Below are the code and all the weights of a small trained network. Each question names an input and a target symbol and asks about switching units off, where a switched-off unit gives its printed mean instead of its output.

import numpy as np


def w(rows, s, z=0):
    codes = np.array(rows[::2]) - 128.0
    scale = np.full(codes.shape[1], s)
    scale[-1] = z or s
    return codes * scale


def f(y):
    return np.maximum(y, 0)


def softmax(a):
    e = np.exp(a - a.max(-1, keepdims=True))
    return e / e.sum(-1, keepdims=True)


def log_softmax(a):
    a = a - a.max(-1, keepdims=True)
    return a - np.log(np.exp(a).sum(-1, keepdims=True))


def net(x, mask):
    ids = ['ΓΔΨΩβεηθλμ'.index(c) for c in x.split()]
    T = len(ids)
    res = E[ids] + P[:T]
    r = res
    for j in range(3):
        rows = slice(3 * j, 3 * j + 3)
        q, k, v = (r @ M[0][rows].T for M in (Q, K, V))
        z = softmax(np.where(np.tri(T) > 0, q @ k.T / 3**0.5, -1e9)) @ v
        o = O[0][rows]
        res = res + np.where(mask[j], z, o[:, -1]) @ o[:, :-1]
    y = f(res @ A[0][:, :-1].T + A[0][:, -1])
    res = res + np.where(mask[3:7], y, B[0][:, -1]) @ B[0][:, :-1]
    return log_softmax(res[-1] @ U[:, :-1].T + U[:, -1])


Q, K, V, O, A, B = {}, {}, {}, {}, {}, {}
E = w([
[144,161,214,19,117],'Γ',
[163,113,36,152,83],'Δ',
[118,109,20,51,24],'Ψ',
[146,234,20,111,55],'Ω',
[130,1,71,129,79],'β',
[152,90,132,253,63],'ε',
[221,24,25,5,146],'η',
[173,192,78,201,150],'θ',
[228,47,139,179,188],'λ',
[211,167,76,16,224],'μ',
],0.013)
P = w([
[248,176,142,158,85],'0',
[155,126,68,119,133],'1',
[162,124,67,117,141],'2',
[159,126,61,110,139],'3',
[164,129,66,125,146],'4',
[163,133,69,120,139],'5',
[174,124,66,113,148],'6',
[172,121,66,124,147],'7',
[171,127,62,108,152],'8',
[172,110,69,86,149],'9',
],0.011)
Q[0] = w([
[181,120,81,138,139],'h0',
[189,113,90,140,151],'h0',
[84,134,150,126,108],'h0',
[141,72,156,41,152],'h1',
[76,201,70,126,47],'h1',
[165,201,178,128,179],'h1',
[8,137,209,146,136],'h2',
[192,118,89,122,89],'h2',
[94,155,177,92,134],'h2',
],0.016)
K[0] = w([
[206,128,109,129,107],'h0',
[244,119,129,144,68],'h0',
[33,123,110,97,142],'h0',
[118,88,150,40,124],'h1',
[114,161,21,144,115],'h1',
[156,222,200,101,167],'h1',
[108,102,6,165,168],'h2',
[141,143,188,110,98],'h2',
[73,112,111,169,199],'h2',
],0.016)
V[0] = w([
[83,129,118,84,151],'h0',
[155,186,127,158,136],'h0',
[125,149,173,114,126],'h0',
[180,87,135,68,136],'h1',
[169,188,143,131,145],'h1',
[127,153,100,91,65],'h1',
[107,241,121,95,108],'h2',
[92,107,139,115,7],'h2',
[145,118,67,68,118],'h2',
],0.015)
O[0] = w([
[199,128,119,109,129,9],'h0',
[75,43,193,115,87,202],'h0',
[142,133,121,88,80,98],'h0',
[93,165,130,189,118,208],'h1',
[93,62,114,130,118,153],'h1',
[133,98,156,172,178,160],'h1',
[86,96,210,23,156,143],'h2',
[149,204,195,176,201,102],'h2',
[244,64,106,75,227,182],'h2',
],0.011,0.013)
A[0] = w([
[163,162,130,81,138,186],'n0',
[99,93,190,56,180,2],'n1',
[148,100,173,203,116,195],'n2',
[255,154,128,100,185,69],'n3',
],0.0094,0.0055)
B[0] = w([
[77,109,115,162,136,151],'n0',
[157,254,36,102,85,255],'n1',
[98,172,119,90,196,212],'n2',
[123,149,209,101,3,206],'n3',
],0.0093,0.012)
U = w([
[29,65,216,40,28,97],'Γ',
[240,198,92,190,147,135],'Δ',
[144,122,43,164,60,119],'Ψ',
[127,154,134,94,112,89],'Ω',
[190,49,92,39,103,132],'β',
[147,45,173,112,240,254],'ε',
[41,167,208,151,136,106],'η',
[253,100,134,134,12,91],'θ',
[147,187,75,51,138,117],'λ',
[126,188,233,96,22,98],'μ',
],0.0057,0.0082)

Each question gives the input, a string of symbols that net reads in full, and the target symbol t.
The units are the heads (3 rows each of Q, K, V and O) and the neurons (one row each of A and B). Each row of codes is followed by its name. A weight is (code - 128) times the scale printed after its matrix; where a second scale follows, it is the last column's (O, A, B and U).
mask holds one flag per unit, heads first, then neurons. A switched-off unit (its flag False) gives its mean, the last column of its rows in O or B, instead of its output. The means were averaged over made-up inputs and are rounded, as every weight is.
A unit's drop is (log p(t) with every unit on - log p(t) with that unit switched off) / (log p(t) with every unit on - log p(t) with every unit switched off).
The circuit of an input: a set's keep is (log p(t) with only the set's units on - log p(t) with every unit switched off) / (log p(t) with every unit on - log p(t) with every unit switched off). Starting from all 7 units, units are removed one at a time, each time the one whose removal leaves the highest keep (on an exact tie, the one counted first), for as long as the keep stays at least 0.8.
units of the circuit, in order: the units of the circuit, biggest drop first
most important unit: the unit with the biggest drop
top k neurons: the k neurons with the biggest drops, biggest first
which heads matter: for each layer, one digit per head in row order, 1 if its drop is at least 0.15 and else 0, layers parted by /
drop when u is switched off: that unit's drop, to one decimal
input λ θ η λ β η, target Ψ: which heads matter	001
input β Ω Δ Ω, target Δ: units of the circuit, in order	(h2)
input η θ θ β θ β, target θ: units of the circuit, in order	(n3, h2, h0)
input Ω η β, target λ: top 2 neurons	(n1, n3)
input Ψ λ β, target μ: units of the circuit, in order	(n3, h2, h1)
input η λ θ Ψ Ψ Ω θ Ψ, target θ: units of the circuit, in order	(n3, h2, h0)
input Δ λ ε, target ε: top 2 neurons	(n1, n3)
input Ω μ λ μ Δ Ψ, target λ: units of the circuit, in order	(n1, h2)
input Δ μ θ β η, target ε: units of the circuit, in order	(n1, h1, n3)
input ε β Ψ, target η: which heads matter	001
input ε λ β η, target η: units of the circuit, in order	(h2, h1, n1)
input Δ λ λ ε, target ε: units of the circuit, in order	(n1, n3)
input Ψ λ λ, target μ: units of the circuit, in order	(n3, h2)
input λ λ λ β, target Ψ: units of the circuit, in order	(h2)
input λ Γ λ μ θ λ λ β, target ε: which heads matter	000
input β λ β β β β λ, target Δ: which heads matter	001
input Δ β θ θ, target ε: which heads matter	000
input Δ λ θ β λ Ω, target ε: top 2 neurons	(n1, n3)
input λ λ θ β η Γ λ Δ, target ε: which heads matter	000
input Δ Ψ θ μ, target ε: most important unit	h1
input λ λ λ η λ λ θ λ Δ Δ, target Ψ: drop when h2 is switched off	1.7
input η η Ω β θ θ λ, target θ: drop when h2 is switched off	1.1
input Ψ β λ β ε θ θ θ, target μ: drop when h2 is switched off	1.6
